[128 = 0]
<54> 108  126  156  133  102  153  150  131  131  149  146  85  125  125  125  139  110  105  143  149  140  168  127  105  106  90  132  107  140
<59> 136  118  131  119  116  119  117  130  138  114  132  137  126  106  135  126  118  115  128  104  141  130  133  130  124  153  145  131  146
<55> 131  118  149  133  137  82  123  102  119  129  147  152  122  120  153  210  164  144  175  104  146  182  123  136  142  82  127  122  137
<52> 95  87  135  164  86  135  118  155  147  123  147  105  147  122  136  150  107  65  137  104  165  161  155  101  91  146  168  104  170
<55> 87  142  63  200  101  134  155  139  135  121  128  118  136  162  147  142  124  97  119  151  137  72  130  120  145  121  151  136  153
<55> 168  141  161  100  148  96  134  150  136  108  135  149  160  107  131  148  157  136  161  117  146  163  136  147  97  128  116  145  133
<59> 143  165  104  131  133  148  137  143  118  122  117  122  123  120  138  123  146  172  121  143  102  131  116  123  128  116  83  116  95
<55> 119  136  137  157  122  125  107  104  68  114  118  126  72  144  154  142  117  148  138  107  124  146  105  93  119  104  142  108  130
<59> 155  142  104  120  133  121  121  164  151  106  116  144  170  132  123  94  134  115  121  139  126  93  130  142  126  178  117  157  125
<59> 145  117  140  107  140  118  109  139  145  138  122  138  165  137  112  107  132  110  128  140  126  124  131  141  131  152  126  150  122
<54> 137  124  90  148  141  104  100  134  126  105  113  165  135  129  145  140  151  144  119  98  122  106  133  139  147  159  128  135  122
<59> 151  151  114  115  137  135  121  153  135  130  115  132  160  138  122  108  149  145  127  162  104  122  117  133  129  142  80  136  94
<55> 102  92  119  127  133  140  122  114  150  159  131  124  134  131  108  134  130  123  107  128  119  125  145  138  154  128  126  114  116
<55> 159  159  102  127  100  147  127  155  152  102  121  111  136  94  146  86  94  111  119  125  134  110  111  118  144  152  145  150  146
<54> 130  148  135  125  115  145  123  117  107  142  120  115  106  125  137  112  118  142  122  145  111  132  110  113  126  114  120  121  118
<55> 132  137  141  115  131  126  136  136  115  121  126  136  126  129  122  113  135  135  125  134  125  119  136  132  90  147  116  126  125
<59> 137  151  98  131  122  125  134  132  134  116  121  141  129  124  139  115  131  135  119  137  121  92  121  137  140  146  122  143  128
<54> 115  142  109  131  85  150  121  127  101  108  131  125  73  112  151  123  119  153  120  123  110  130  114  96  99  157  92  83  118
<54> 128  108  107  150  194  152  136  144  139  121  116  106  147  150  94  136  136  153  114  102  122  144  142  133  170  88  125  122  93
<59> 158  143  136  103  114  107  108  104  148  156  124  145  142  94  150  126  130  127  131  138  123  128  109  148  172  119  142  161  137
<59> 113  135  112  137  96  106  132  114  130  133  138  149  123  130  150  148  139  116  136  145  132  102  124  134  126  142  127  133  147
<54> 144  122  131  108  135  133  123  131  131  98  132  120  112  135  114  106  100  122  138  116  135  128  109  116  143  143  127  134  126
<55> 148  146  142  102  147  133  144  126  129  125  123  119  131  144  106  87  107  123  129  153  127  103  112  136  139  123  132  160  125
<54> 102  104  144  104  91  116  136  100  157  164  152  132  131  125  120  132  117  86  131  158  138  112  133  142  133  143  138  134  153
<52> 125  140  141  139  126  162  132  151  112  132  122  90  133  146  119  107  114  124  129  151  121  151  120  99  103  110  116  114  114
<52> 154  138  113  100  165  83  125  111  124  105  128  181  124  143  126  148  166  167  148  127  117  104  113  159  157  143  88  150  104
<59> 125  107  158  111  131  140  113  130  117  133  134  118  115  118  119  139  132  143  134  112  123  180  135  112  102  126  105  91  109
<55> 132  122  135  132  153  143  115  114  108  123  110  112  106  147  113  89  91  126  111  113  125  113  116  117  154  117  166  142  127
<54> 92  87  115  129  99  129  133  124  156  130  156  129  121  119  123  162  129  107  131  116  141  138  148  126  124  151  117  95  139
<52> 111  114  123  135  114  117  128  134  144  146  133  144  152  119  132  145  151  116  119  131  131  121  156  144  106  149  127  121  137
<52> 137  114  145  96  130  123  139  144  150  106  152  122  140  139  105  132  122  108  161  137  144  149  121  124  120  143  100  127  126
<52> 121  100  133  124  147  139  117  125  128  123  133  108  125  173  98  121  106  112  143  135  129  141  109  109  158  119  120  126  111
<59> 132  89  174  104  119  137  106  138  139  126  150  98  134  132  110  140  105  97  164  119  147  202  118  97  120  124  120  105  127
<52> 102  82  95  116  103  152  87  121  143  129  129  128  104  140  110  102  104  118  100  122  105  109  123  109  155  193  100  95  104
<54> 106  113  113  105  77  131  103  84  134  153  136  137  87  128  134  107  100  112  113  153  109  91  101  120  165  165  119  122  130
<55> 116  139  80  159  76  148  124  156  153  124  131  117  142  105  157  134  128  113  117  135  125  123  130  112  127  153  114  109  135
<52> 128  121  161  111  129  118  160  132  159  144  150  117  160  118  113  142  129  97  147  142  155  145  145  147  115  106  145  144  152
<52> 144  141  116  101  125  126  125  133  128  110  128  146  117  120  128  116  139  153  128  134  112  117  118  132  122  162  83  121  107
<59> 90  60  169  92  86  123  103  79  128  136  170  117  69  145  111  150  82  86  162  120  146  167  106  94  141  144  127  91  143
<52> 118  125  143  146  112  135  141  150  136  133  134  114  147  101  138  141  131  109  125  115  148  152  158  126  83  122  152  116  153
<54> 157  105  93  115  169  120  86  123  135  84  112  149  113  143  113  107  112  147  121  83  117  109  105  129  201  163  123  143  101
<54> 149  168  139  138  92  120  98  121  90  134  111  133  112  115  174  119  125  135  137  141  117  139  97  104  112  124  135  134  136
<52> 116  103  129  114  140  147  124  125  141  145  126  122  128  121  104  117  128  137  102  120  116  130  147  136  132  138  118  110  110
<55> 111  128  120  133  129  153  130  126  115  135  116  114  113  152  111  88  107  124  101  145  113  93  127  119  124  141  131  125  119
110  108  145  164  155  127  146  148  122  120  126  115  150  144  114  138  126  103  125  101  157  135  165  130  93  109  179  131  154 -> <59>
168  157  118  166  160  126  88  144  95  112  91  125  141  137  156  128  135  156  133  104  117  156  103  109  158  91  145  146  110 -> <54>
177  152  156  102  138  115  88  117  97  119  108  140  111  110  148  110  124  157  140  113  115  156  95  118  138  123  128  143  115 -> <54>
127  125  158  93  143  141  160  143  154  158  141  112  167  131  91  120  144  122  131  169  125  142  147  148  101  118  95  127  111 -> <52>
136  152  124  101  115  99  172  112  159  130  153  147  136  114  134  146  140  120  151  160  143  98  120  162  144  120  119  160  150 -> <55>
95  91  108  152  143  140  126  133  146  147  124  125  149  144  105  130  134  114  98  119  126  110  162  139  136  138  142  117  124 -> <55>
126  134  129  138  88  128  134  141  141  118  154  102  135  139  144  160  116  95  177  154  148  168  99  97  134  108  111  120  141 -> <59>
114  118  117  137  94  124  118  126  138  132  134  131  128  123  141  130  118  101  126  131  135  117  128  122  128  150  140  126  147 -> <52>
136  141  99  107  101  130  120  122  138  114  134  136  109  129  135  112  118  132  133  151  113  103  96  121  155  161  89  129  115 -> <59>
153  157  115  157  148  120  127  161  108  91  110  133  145  137  144  124  138  137  136  113  135  125  126  122  110  127  139  145  131 -> <54>
135  159  122  159  122  139  128  140  98  119  108  126  113  95  161  127  136  157  108  101  123  136  139  119  95  116  147  116  135 -> <52>
152  135  119  110  152  151  122  139  130  109  113  119  119  116  113  90  113  153  108  110  114  123  122  127  144  140  118  129  105 -> <59>
135  141  108  125  129  111  119  122  119  121  120  159  122  127  141  133  151  152  124  130  113  106  123  140  132  149  106  131  116 -> <52>
131  132  167  102  142  113  133  128  104  140  136  140  134  149  117  149  166  150  156  157  117  160  128  131  82  119  75  112  101 -> <55>
147  104  198  69  142  138  125  105  139  155  146  100  119  107  101  128  106  128  151  124  134  199  117  124  141  88  125  120  118 -> <54>
149  142  127  116  121  132  123  113  136  123  128  115  113  116  137  114  98  124  136  127  131  130  97  121  175  109  145  148  136 -> <55>
138  116  117  142  135  119  113  144  135  98  129  130  138  133  132  140  123  116  144  101  144  142  124  119  142  136  139  132  135 -> <54>
131  141  138  118  133  111  151  104  143  159  129  141  140  104  133  135  140  129  119  138  133  108  140  164  142  103  155  156  147 -> <52>
165  111  164  100  159  112  85  111  124  140  120  140  132  102  132  149  143  158  142  91  122  192  119  133  159  102  127  127  107 -> <54>
124  138  113  147  144  110  120  100  112  151  110  150  127  141  140  136  146  145  113  135  113  97  125  146  160  107  145  148  124 -> <52>

<83> 140  113  108  136  117  132  92  155  112  124  108  135  112  122  96  144  131  94  101  129  140  111  91  154  113  139  132  109  84
<75> 95  96  128  104  135  131  142  160  124  148  151  128  149  132  164  135  137  127  121  147  119  141  97  143  138  114  129  129  165
<81> 131  158  124  115  94  95  115  95  107  140  154  122  142  137  120  125  122  117  139  148  142  114  135  118  112  123  130  161  159
<83> 108  135  121  107  108  118  119  101  96  151  146  139  144  148  166  140  107  145  138  146  100  105  154  155  119  127  132  150  143
<84> 135  123  134  111  153  147  124  160  129  143  97  127  120  113  99  143  133  110  122  134  149  150  105  119  94  133  145  103  157
<75> 115  103  112  128  137  147  141  155  155  135  150  120  132  127  140  156  159  109  118  136  132  161  81  130  158  112  94  103  134
<81> 113  135  121  115  119  125  131  102  144  141  155  136  131  142  141  153  125  132  133  129  131  142  105  120  133  111  125  122  157
<84> 101  120  107  104  122  129  133  136  137  125  130  159  104  145  126  125  102  106  139  126  116  120  115  130  129  142  173  143  127
<75> 139  99  109  132  171  142  165  211  144  67  51  103  119  120  114  121  116  132  111  124  96  149  145  166  146  155  129  122  109
<84> 156  158  136  162  153  123  130  104  161  111  118  102  137  113  139  156  151  177  117  98  147  136  146  128  140  121  87  103  155
<75> 134  129  117  107  123  159  155  135  155  118  127  129  103  138  159  128  101  128  144  149  95  158  100  108  146  131  151  105  101
<81> 117  136  128  99  122  101  135  134  134  126  138  128  133  135  132  124  111  130  127  137  143  134  93  118  115  120  166  143  189
<84> 152  152  142  133  124  100  147  111  120  84  90  109  132  133  82  93  97  140  139  121  122  136  180  109  116  131  134  158  127
<84> 130  130  145  128  122  102  136  124  124  96  117  130  126  133  151  87  91  167  123  115  113  105  134  130  130  132  173  146  121
<83> 127  140  118  100  127  132  134  143  127  136  124  128  119  129  148  125  112  123  140  152  119  125  124  127  117  145  162  138  150
<81> 130  96  154  130  150  157  150  142  139  128  121  113  143  124  149  137  132  157  114  128  112  175  99  120  139  98  102  81  119
<84> 131  130  93  150  146  167  105  144  161  158  142  136  104  110  112  182  190  80  124  121  161  131  106  133  144  143  84  94  116
<77> 177  148  135  126  119  151  141  162  90  137  111  74  140  101  144  85  145  110  153  196  104  129  182  117  124  156  103  146  88
<83> 105  90  138  131  132  132  128  123  122  118  121  147  136  145  133  141  107  152  107  105  106  137  109  151  132  104  125  105  107
<77> 120  105  114  127  101  141  130  131  118  140  160  123  137  139  128  135  142  93  129  155  113  147  105  128  152  110  88  124  86
<84> 135  152  132  124  120  125  135  91  147  132  149  122  132  135  152  144  122  153  136  129  129  143  119  109  133  113  122  117  152
<77> 112  113  148  138  133  144  153  92  161  111  143  153  114  145  168  115  100  175  134  93  97  142  120  108  159  109  143  104  93
<77> 125  132  134  125  100  115  118  98  106  137  149  132  139  140  123  121  119  123  133  138  124  122  132  122  122  115  122  141  117
<83> 144  152  113  132  119  133  115  123  129  145  145  114  129  119  161  146  147  130  131  147  131  113  129  137  134  139  112  124  131
<81> 133  145  116  130  141  123  154  152  141  107  115  116  117  120  122  95  135  114  151  134  123  120  177  120  145  160  137  168  135
<81> 135  137  116  147  137  187  95  84  118  172  120  156  108  129  145  185  138  137  139  117  103  113  171  152  118  141  90  82  67
<84> 127  144  110  153  113  136  124  89  157  138  174  131  121  133  136  152  160  115  138  118  138  131  126  114  164  119  82  121  108
<77> 120  130  113  134  129  142  149  118  157  127  152  127  123  135  149  138  141  126  142  128  115  144  134  120  165  125  101  126  119
<77> 97  103  122  121  114  91  104  115  115  127  140  143  154  151  98  170  120  127  92  108  149  133  77  158  113  89  116  122  170
<75> 116  104  129  122  127  92  110  144  98  100  89  137  142  140  86  132  96  134  94  108  131  115  116  168  98  120  149  137  142
<81> 119  133  117  140  116  126  135  97  125  136  155  119  149  141  134  148  147  127  138  133  116  136  162  136  152  114  69  140  125
<81> 117  129  106  164  138  147  142  106  159  124  152  132  122  133  136  146  164  124  143  105  116  129  174  134  180  132  66  132  94
<84> 141  157  115  92  99  147  121  110  128  163  151  126  115  133  139  146  119  98  151  176  129  147  94  97  109  128  143  116  139
<83> 162  131  163  162  139  158  131  99  146  131  119  116  122  111  58  124  158  109  135  107  159  179  131  65  122  102  78  87  87
<77> 110  108  159  114  111  126  112  118  76  185  169  126  169  125  150  118  149  126  129  159  132  122  127  127  108  102  109  137  147
<81> 105  96  121  126  132  101  141  162  115  104  120  117  155  137  118  125  128  127  108  127  120  132  126  162  141  117  112  151  149
<83> 130  125  162  142  162  133  156  129  170  120  132  122  127  111  120  108  149  147  131  98  157  161  117  81  141  112  128  112  160
<83> 152  131  134  160  134  136  115  127  142  125  128  116  123  109  98  132  162  114  117  113  159  136  116  111  134  123  95  106  105
<81> 120  130  100  132  105  154  98  90  135  144  140  171  91  146  113  164  116  99  134  114  120  117  110  131  127  133  131  103  67
<77> 132  129  132  134  105  104  105  111  115  107  119  148  114  137  101  107  97  126  116  108  135  101  113  128  112  129  165  136  97
<83> 129  119  100  133  127  129  150  150  143  90  117  112  127  139  164  136  115  146  120  134  89  131  130  163  167  136  113  128  102
<84> 133  125  134  143  145  128  129  134  137  118  113  125  127  120  107  128  139  131  121  109  141  133  134  126  128  128  119  121  130
<77> 133  118  157  126  152  121  137  160  103  142  122  91  173  107  169  119  151  168  114  148  128  129  145  148  121  120  106  130  178
<75> 114  125  126  139  158  133  143  123  147  115  108  138  125  133  114  142  129  143  131  95  123  135  165  137  136  132  116  129  143
<75> 116  116  140  111  106  125  135  104  127  113  133  152  116  152  157  108  72  156  129  122  94  128  100  120  129  115  177  119  96
<75> 113  127  125  143  160  147  154  103  171  106  110  149  110  142  120  149  118  153  139  81  111  150  161  123  150  127  117  113  124
<75> 139  99  172  159  136  120  126  108  121  96  105  124  147  130  123  118  108  187  93  87  119  142  115  133  127  91  112  90  91
<77> 172  174  85  143  82  96  128  107  134  63  104  105  105  144  80  115  95  100  138  138  115  117  157  127  143  152  121  162  70
<75> 125  119  92  129  127  126  134  180  136  108  124  123  112  123  127  114  141  89  127  142  124  110  125  149  154  159  135  153  107
<77> 124  123  133  119  138  151  132  132  129  148  128  133  124  125  132  135  134  121  137  135  125  142  127  119  122  128  127  115  130
<83> 142  122  129  124  117  158  111  128  111  150  120  134  115  124  100  135  129  93  132  145  128  140  114  114  107  128  123  104  83
<83> 135  138  113  132  131  101  128  133  139  91  104  118  130  134  126  142  110  151  109  113  128  121  124  154  130  132  134  132  149
<81> 105  122  112  130  144  137  133  123  158  131  139  147  118  136  145  159  135  135  126  106  127  131  118  139  147  127  124  116  145
<75> 136  147  144  142  89  134  113  56  141  147  184  148  114  137  151  121  123  138  142  119  133  124  101  83  140  105  129  109  83
<84> 136  140  140  140  79  118  132  71  118  137  185  118  143  141  127  104  135  115  149  147  123  138  135  87  151  99  88  145  87
135  141  139  114  139  153  157  118  159  136  138  119  121  126  153  129  126  141  149  140  121  167  118  88  137  120  131  108  146 -> <81>
150  141  130  149  113  109  98  130  104  137  136  112  139  109  105  116  158  107  118  135  160  100  135  131  117  135  108  143  120 -> <75>
105  138  144  111  140  120  142  113  138  152  160  133  143  128  188  125  130  168  140  128  128  120  134  122  132  122  148  141  194 -> <83>
95  116  95  149  163  142  155  140  184  110  139  146  110  135  145  152  155  129  134  89  120  130  149  147  184  142  105  133  134 -> <81>
130  129  134  111  136  128  131  138  116  133  111  119  139  127  137  136  116  143  125  141  121  135  129  138  109  127  137  124  156 -> <84>
146  143  131  139  126  125  125  120  130  122  125  115  129  121  129  126  133  136  128  129  133  126  137  123  129  130  117  125  123 -> <84>
141  149  108  115  121  133  149  138  135  117  123  109  121  130  144  120  120  120  149  157  107  133  152  125  141  148  129  147  126 -> <83>
153  107  151  144  124  158  127  131  105  128  110  112  135  120  118  116  130  129  122  140  107  149  133  121  126  115  95  96  58 -> <81>
122  139  146  131  134  106  128  112  128  131  134  132  136  124  106  113  134  132  133  111  154  122  144  109  115  123  136  149  167 -> <83>
100  95  117  149  128  105  107  152  143  115  152  154  119  126  128  123  146  117  95  90  156  94  75  151  151  126  146  131  119 -> <77>
143  130  126  119  134  167  130  161  113  164  128  114  122  106  131  116  159  87  151  172  126  133  147  113  121  151  117  128  109 -> <77>
154  181  97  132  121  132  127  101  178  109  125  135  81  128  113  140  119  112  149  117  145  126  123  96  135  155  153  124  123 -> <84>
104  131  159  130  132  107  101  90  125  144  141  180  112  129  130  104  107  156  126  79  154  83  124  113  99  129  197  136  148 -> <77>
117  130  97  145  119  99  103  125  131  106  121  149  114  138  72  141  130  95  115  97  151  99  131  151  128  140  128  151  120 -> <75>
129  168  113  116  149  146  156  120  156  139  128  124  113  124  154  131  135  132  170  139  118  130  185  111  138  159  134  149  166 -> <81>
100  100  151  122  142  149  140  145  133  164  166  146  129  117  159  99  155  119  140  130  133  129  114  104  142  123  142  129  132 -> <83>
135  123  149  135  131  134  134  125  124  132  133  119  138  121  150  114  131  150  127  130  121  132  130  121  132  119  121  118  119 -> <75>
119  115  154  137  102  104  137  100  106  119  158  124  154  140  150  90  115  154  128  128  109  121  139  122  145  103  118  149  105 -> <84>
127  150  126  118  132  150  133  99  144  144  129  148  104  133  120  134  119  120  157  123  125  135  149  100  119  139  144  125  128 -> <77>
158  156  137  146  100  102  125  97  101  115  143  89  160  127  192  113  120  185  125  150  100  99  167  150  144  124  98  145  113 -> <84>
123  85  117  116  87  111  116  185  104  118  158  117  137  128  159  98  125  99  95  167  121  113  38  150  147  119  150  131  86 -> <75>
120  114  137  87  140  114  124  166  77  138  85  115  160  130  135  138  99  148  112  158  112  126  135  172  78  129  152  137  187 -> <81>
143  110  144  161  129  116  131  150  116  88  110  118  129  116  139  76  123  152  112  111  112  98  149  143  149  140  134  139  66 -> <75>
137  160  141  98  90  89  101  96  105  148  152  128  137  132  123  121  105  126  128  150  160  115  87  103  84  114  172  142  180 -> <81>
127  141  162  136  145  113  134  103  141  135  136  130  136  118  101  112  141  141  135  102  165  139  140  88  114  113  131  134  176 -> <83>

<48> 136  128  129  114  127  131  140  128  149  123  115  133  126  130  142  126  130  116  130  141  120  113  135  129  141  130  138  134  130
<40> 122  135  109  102  149  120  107  144  160  131  103  115  141  134  140  132  132  152  140  159  114  127  140  160  140  125  135  125  128
<43> 139  125  150  134  121  158  118  125  111  124  123  162  142  142  77  124  139  87  131  109  133  120  128  91  115  151  135  144  153
<51> 122  146  117  135  148  136  146  124  155  124  102  125  100  107  175  141  105  77  138  163  80  104  133  156  143  113  115  122  125
<49> 136  119  125  92  124  136  125  111  146  109  118  117  136  140  124  142  151  159  139  124  122  127  141  144  126  145  114  117  106
<51> 163  115  109  76  113  160  108  139  170  122  117  144  188  146  109  140  144  133  164  109  158  110  125  99  138  162  169  108  124
<48> 130  127  117  152  124  139  135  145  128  143  140  140  133  105  142  128  101  86  129  123  138  119  112  112  132  118  143  121  136
<43> 128  140  119  117  122  97  146  118  138  129  132  111  115  129  172  118  122  154  125  137  130  123  124  138  149  114  135  120  115
<51> 138  109  158  142  120  119  157  143  126  124  137  132  109  135  124  111  138  139  102  136  146  136  133  108  132  122  148  164  133
<41> 118  148  126  141  162  128  97  130  123  125  110  106  117  140  120  148  128  150  151  145  103  151  126  148  113  126  111  117  116
<41> 133  137  130  160  151  144  131  152  141  133  116  129  113  118  142  141  106  91  142  151  113  128  118  121  129  116  142  130  130
<41> 128  124  168  134  144  97  134  126  116  110  122  99  90  165  113  121  161  208  112  149  126  165  142  135  119  125  122  161  112
<48> 115  140  139  167  105  124  130  83  55  130  170  133  113  120  108  127  117  113  119  70  139  142  103  103  100  130  87  105  122
<43> 108  152  130  147  118  116  129  96  85  136  139  143  115  120  126  113  115  91  115  109  114  117  122  125  123  123  101  123  147
<48> 121  99  116  119  111  129  136  135  127  133  149  128  142  105  127  126  129  137  107  114  145  129  134  143  125  125  119  127  124
<48> 97  145  99  112  121  131  124  83  113  128  125  133  125  98  146  134  115  83  124  116  84  100  138  176  125  127  68  99  131
<41> 141  137  150  159  162  121  141  161  151  125  107  110  92  142  149  133  122  140  137  176  117  145  124  119  137  110  158  152  121
<40> 96  114  109  135  139  107  112  162  124  152  136  120  138  103  129  114  119  145  98  148  131  140  140  170  128  104  122  143  147
<40> 121  109  135  59  113  136  112  87  131  99  108  133  147  152  82  128  183  166  118  114  109  119  170  165  116  165  85  137  127
<48> 117  83  102  111  128  129  116  177  154  144  141  118  162  101  123  130  131  164  108  138  154  142  142  163  127  119  138  135  127
<40> 101  126  107  83  128  100  116  130  145  137  111  129  145  124  137  103  141  147  102  153  113  110  159  181  147  121  119  144  153
<51> 121  139  119  131  132  123  127  121  127  130  126  123  122  122  143  130  119  122  131  132  116  125  126  140  130  122  118  118  125
<40> 102  74  90  64  101  125  122  107  136  118  154  99  159  96  124  145  158  200  101  99  134  137  161  209  112  138  64  101  90
<41> 105  171  78  97  132  155  51  71  97  129  117  134  177  128  92  161  122  102  181  78  95  116  116  153  100  161  67  51  125
<41> 152  151  171  140  138  124  144  110  125  106  108  127  92  170  123  125  144  135  142  140  117  133  124  91  131  137  143  147  123
<43> 149  146  125  116  126  161  98  126  133  128  111  159  166  150  92  134  130  88  165  109  135  110  116  84  127  157  155  115  148
<40> 113  137  116  127  146  111  113  153  141  143  113  126  133  126  138  115  120  131  122  159  120  126  135  149  141  113  142  141  148
<49> 153  97  111  102  88  155  136  108  129  117  165  126  164  117  122  152  135  146  144  67  170  128  112  105  116  153  123  84  88
<43> 161  122  136  118  116  150  139  131  148  118  126  139  141  142  124  135  133  118  148  116  148  119  118  88  134  146  159  124  120
<51> 136  147  111  139  116  150  140  99  122  127  137  137  126  108  154  146  100  70  153  101  118  106  105  111  129  131  116  87  115
<48> 132  84  101  78  102  142  170  145  190  128  125  143  149  87  171  121  127  96  102  145  128  82  157  164  160  124  139  138  132
<49> 125  150  171  99  146  118  144  69  130  81  80  114  71  171  123  132  173  152  127  159  60  123  166  162  125  144  78  153  115
<49> 140  97  80  44  107  150  95  118  169  115  131  110  197  129  116  159  157  194  158  94  151  126  139  160  123  163  117  77  88
<49> 120  157  130  160  130  90  140  151  118  158  131  144  116  127  159  85  98  97  109  151  140  115  112  102  158  97  172  153  170
<49> 116  118  120  129  137  147  105  127  120  126  127  125  138  118  102  147  133  127  133  120  116  139  135  150  106  136  99  118  123
<51> 158  87  186  162  125  184  169  149  134  107  121  165  103  127  84  135  143  63  111  133  127  123  141  82  112  144  143  183  142
<41> 149  100  172  161  125  117  190  166  147  125  134  131  85  127  152  106  128  126  91  162  147  132  133  98  147  106  173  186  133
<48> 132  148  125  98  146  130  128  122  167  116  85  129  121  143  149  130  135  114  145  165  91  104  145  148  149  132  133  134  133
<49> 123  150  103  107  122  89  121  146  144  154  125  135  152  134  160  93  114  136  123  145  148  109  122  124  165  112  172  131  157
<40> 113  139  133  110  97  97  157  101  112  136  132  160  123  125  144  79  128  90  88  125  126  88  141  126  155  121  129  154  170
<43> 195  87  159  104  101  143  191  146  188  99  134  122  122  151  155  134  151  166  137  130  176  125  124  71  152  143  194  145  87
<43> 121  171  106  119  135  137  80  113  113  141  110  152  162  141  106  125  116  86  161  113  116  109  115  113  128  143  131  102  158
<40> 127  144  140  147  133  121  131  135  120  136  121  143  119  135  127  111  119  101  123  140  126  121  123  108  136  121  146  146  152
<41> 105  113  139  117  143  90  108  129  111  121  133  87  115  148  106  125  162  236  105  140  130  175  149  174  110  122  99  144  108
<49> 115  136  127  150  124  128  122  121  99  139  141  138  127  117  118  122  115  102  121  112  128  128  119  122  119  124  115  124  141
<43> 142  135  138  138  111  146  139  109  113  124  137  149  129  130  120  128  122  88  137  101  135  114  114  90  125  140  132  120  132
<51> 144  110  146  132  118  149  137  135  127  121  133  143  133  133  103  129  138  115  126  116  143  128  128  100  121  141  141  142  131
<51> 104  146  106  117  148  109  103  126  131  135  114  110  128  125  141  130  124  148  132  148  103  132  136  172  130  117  108  116  129
142  141  121  160  158  141  135  171  166  139  107  126  115  117  165  140  95  87  151  170  116  122  113  116  145  108  168  130  130 -> <41>
105  154  119  145  125  105  116  121  95  151  136  144  131  121  129  102  108  98  114  122  126  118  119  125  134  115  125  129  162 -> <49>
79  159  72  84  132  101  57  115  110  158  117  136  183  123  110  108  124  134  127  121  113  113  140  183  131  129  100  102  168 -> <49>
132  140  125  143  96  94  153  104  96  138  171  120  120  124  159  110  111  147  119  91  165  132  98  96  137  115  136  106  114 -> <51>
168  157  167  159  145  139  162  137  154  114  98  139  88  158  154  128  117  85  155  161  116  115  112  68  150  126  180  150  131 -> <41>
93  141  122  145  203  111  55  211  147  158  77  120  141  144  90  117  130  156  125  211  102  159  152  175  126  106  154  177  180 -> <40>
130  123  115  137  136  132  124  142  137  132  135  112  130  117  141  144  117  141  139  130  134  140  118  134  124  121  130  112  109 -> <40>
151  129  158  137  102  150  148  106  107  118  136  164  128  142  101  117  134  80  128  96  143  110  118  69  125  149  142  140  144 -> <43>
146  112  158  120  79  126  181  80  104  107  157  143  109  131  130  113  144  119  104  85  147  113  127  94  129  142  116  135  116 -> <48>
118  168  106  129  108  77  162  83  115  135  149  108  99  116  211  111  98  132  126  119  123  110  106  136  157  101  117  92  109 -> <43>
126  129  133  85  133  132  119  92  140  99  102  114  122  150  116  143  162  162  138  132  96  126  154  163  121  149  91  123  109 -> <49>
148  128  140  141  97  124  178  99  119  118  154  130  103  120  164  125  117  110  124  102  143  115  110  94  138  124  132  117  107 -> <43>
152  99  150  115  102  127  164  131  140  117  142  134  126  136  128  116  146  147  110  118  159  125  133  101  137  135  152  149  120 -> <48>
140  145  162  169  127  135  141  124  100  129  130  153  107  142  110  116  119  83  128  120  132  126  112  74  124  130  146  148  149 -> <40>
124  127  122  113  137  124  113  137  139  129  117  123  138  134  122  128  136  147  130  140  125  131  137  143  130  130  131  132  131 -> <51>
114  126  111  114  134  134  102  126  126  131  124  126  147  123  112  136  132  135  132  124  119  131  135  152  118  134  109  116  130 -> <49>
133  117  138  123  151  159  130  148  163  117  92  138  121  126  120  141  136  94  133  165  95  116  150  145  129  134  130  152  138 -> <51>
138  116  167  137  101  116  173  109  108  117  143  143  99  137  125  102  142  121  95  117  141  121  134  99  133  129  132  162  136 -> <43>
140  113  116  102  92  128  154  127  143  135  143  152  153  115  145  108  124  103  114  110  156  96  127  109  151  132  153  129  141 -> <41>
140  134  120  101  124  111  131  133  153  128  120  122  139  143  149  118  133  155  135  139  141  120  128  124  150  128  157  127  126 -> <41>
149  109  116  80  127  141  161  156  210  121  92  140  138  120  173  122  132  101  127  176  116  84  154  145  170  127  168  150  136 -> <48>
128  132  136  147  119  155  132  108  105  125  133  151  124  117  110  135  119  70  131  105  117  116  121  109  114  138  109  122  137 -> <41>
126  103  107  165  112  142  139  165  120  157  168  142  148  81  138  127  90  85  114  107  165  127  105  109  126  110  148  119  136 -> <48>
154  89  162  118  126  157  136  161  151  115  116  149  140  147  81  125  159  131  118  137  148  132  147  100  123  149  161  173  141 -> <51>
97  140  119  128  142  79  111  130  112  140  130  101  116  132  140  111  131  186  108  148  122  149  136  169  130  106  112  134  131 -> <51>
123  135  111  123  127  138  113  121  125  132  127  133  143  120  125  136  120  110  139  117  122  120  124  133  124  133  118  109  130 -> <41>
146  126  152  124  105  128  161  102  121  113  136  138  112  140  132  118  139  121  121  112  137  117  126  98  134  137  133  137  123 -> <48>
